Below is a small trained network, with its code and all its weights. Each question gives an input and a class and asks what happens when units are switched off, that is, made to give their printed mean instead of their output.

import numpy as np


def w(rows, s, z=0):
    codes = np.array(rows[::2]) - 128.0
    scale = np.full(codes.shape[1], s)
    scale[-1] = z or s
    return codes * scale


def norm(h):
    return h / np.sqrt((h * h).mean(-1, keepdims=True) + 1e-5)


def f(y):
    return y / 2 * (1 + np.tanh(0.7978845608 * (y + 0.044715 * y**3)))


def log_softmax(a):
    a = a - a.max(-1, keepdims=True)
    return a - np.log(np.exp(a).sum(-1, keepdims=True))


def net(x, mask):
    res = np.array(x, float).reshape(1, 4) / 4 @ E
    u = 0
    for l in range(3):
        y = f(norm(res) @ A[l][:, :-1].T + A[l][:, -1])
        res = res + np.where(mask[u : u + 10], y, B[l][:, -1]) @ B[l][:, :-1]
        u += 10
    return log_softmax(norm(res)[-1] @ U[:, :-1].T + U[:, -1])


A, B = {}, {}
E = w([
[112,31,136],'x0',
[198,82,23],'x1',
[3,138,138],'x2',
[64,205,200],'x3',
],0.004)
A[0] = w([
[105,65,220,246],'L0N0',
[139,157,153,101],'L0N1',
[159,87,65,131],'L0N2',
[49,112,97,186],'L0N3',
[134,113,195,242],'L0N4',
[157,104,236,172],'L0N5',
[94,107,255,181],'L0N6',
[150,113,97,100],'L0N7',
[133,216,18,160],'L0N8',
[78,197,162,102],'L0N9',
],0.0073,0.0011)
B[0] = w([
[123,115,55,216],'L0N0',
[2,238,120,135],'L0N1',
[159,149,160,208],'L0N2',
[112,37,86,184],'L0N3',
[89,175,39,176],'L0N4',
[60,187,58,185],'L0N5',
[192,129,56,254],'L0N6',
[142,140,190,145],'L0N7',
[183,79,220,208],'L0N8',
[152,123,139,217],'L0N9',
],0.0048,0.0026)
A[1] = w([
[122,222,198,81],'L1N0',
[131,82,18,175],'L1N1',
[159,72,190,119],'L1N2',
[137,220,1,76],'L1N3',
[105,219,113,77],'L1N4',
[115,118,49,136],'L1N5',
[173,120,174,106],'L1N6',
[190,131,87,241],'L1N7',
[130,183,93,255],'L1N8',
[24,54,123,110],'L1N9',
],0.0073,0.00089)
B[1] = w([
[48,149,251,196],'L1N0',
[235,212,38,252],'L1N1',
[187,93,182,163],'L1N2',
[126,226,131,223],'L1N3',
[116,217,129,188],'L1N4',
[3,216,126,184],'L1N5',
[76,141,151,151],'L1N6',
[171,70,243,207],'L1N7',
[191,165,149,180],'L1N8',
[64,17,10,199],'L1N9',
],0.004,0.0029)
A[2] = w([
[141,86,66,191],'L2N0',
[254,111,100,162],'L2N1',
[252,144,141,103],'L2N2',
[194,183,137,181],'L2N3',
[90,145,145,120],'L2N4',
[57,194,103,105],'L2N5',
[68,124,97,122],'L2N6',
[134,97,182,72],'L2N7',
[162,107,184,95],'L2N8',
[201,172,98,251],'L2N9',
],0.0095,0.0022)
B[2] = w([
[80,201,153,192],'L2N0',
[180,98,171,254],'L2N1',
[106,31,141,226],'L2N2',
[157,91,158,193],'L2N3',
[97,143,3,135],'L2N4',
[192,35,120,196],'L2N5',
[85,31,156,150],'L2N6',
[167,96,79,130],'L2N7',
[29,63,56,152],'L2N8',
[186,130,175,214],'L2N9',
],0.004,0.0051)
U = w([
[2,70,64,175],'0',
[118,179,122,27],'1',
[143,55,204,14],'2',
[62,198,236,120],'3',
[165,56,212,251],'4',
],0.0094,0.0022)

Each question gives the input, the list of numbers given to net, and the class t.
The units are the neurons (one row each of A and B). Each row of codes is followed by its name. A weight is (code - 128) times the scale printed after its matrix; where a second scale follows, it is the last column's (A, B and U).
mask holds one flag per neuron, layer by layer. A switched-off neuron (its flag False) gives its mean, the last column of its row in B, instead of its output. The means were averaged over made-up inputs and are rounded, as every weight is.
A unit's drop is (log p(t) with every unit on - log p(t) with that unit switched off) / (log p(t) with every unit on - log p(t) with every unit switched off).
The circuit of an input: a set's keep is (log p(t) with only the set's units on - log p(t) with every unit switched off) / (log p(t) with every unit on - log p(t) with every unit switched off). Starting from the 12 units with the biggest drops (on a tie, the unit counted first), units are removed one at a time, each time the one whose removal leaves the highest keep (on an exact tie, the one counted first), for as long as the keep stays at least 0.8.
circuit, biggest first: the units of the circuit, biggest drop first
unit that matters most: the unit with the biggest drop
top k neurons: the k neurons with the biggest drops, biggest first
top k neurons in layer l: the k neurons of layer l with the biggest drops, biggest first
drop when u is switched off: that unit's drop, to one decimal
input [8,-5,-7,-1], class 1: unit that matters most : L0N5
input [-1,-6,-5,-1], class 1: circuit, biggest first : (L0N5; L0N4)
input [-7,5,2,3], class 2: top 2 neurons : (L0N8; L0N5)
input [1,0,2,1], class 0: top 2 neurons in layer 0 : (L0N3; L0N2)
input [8,-8,-3,2], class 1: top 2 neurons in layer 1 : (L1N1; L1N3)
input [-8,-1,7,-7], class 4: top 3 neurons in layer 0 : (L0N8; L0N5; L0N4)
input [-1,0,-7,4], class 3: top 2 neurons : (L1N0; L0N1)
input [3,-7,-1,3], class 1: top 2 neurons in layer 0 : (L0N6; L0N0)
input [-2,-8,-2,1], class 1: drop when L0N6 is switched off : 0.3
input [0,-7,-5,-3], class 1: drop when L0N5 is switched off : 0.2
input [-1,-4,3,3], class 0: drop when L0N9 is switched off : -0.1
input [8,-8,6,2], class 0: drop when L0N3 is switched off : 0.0
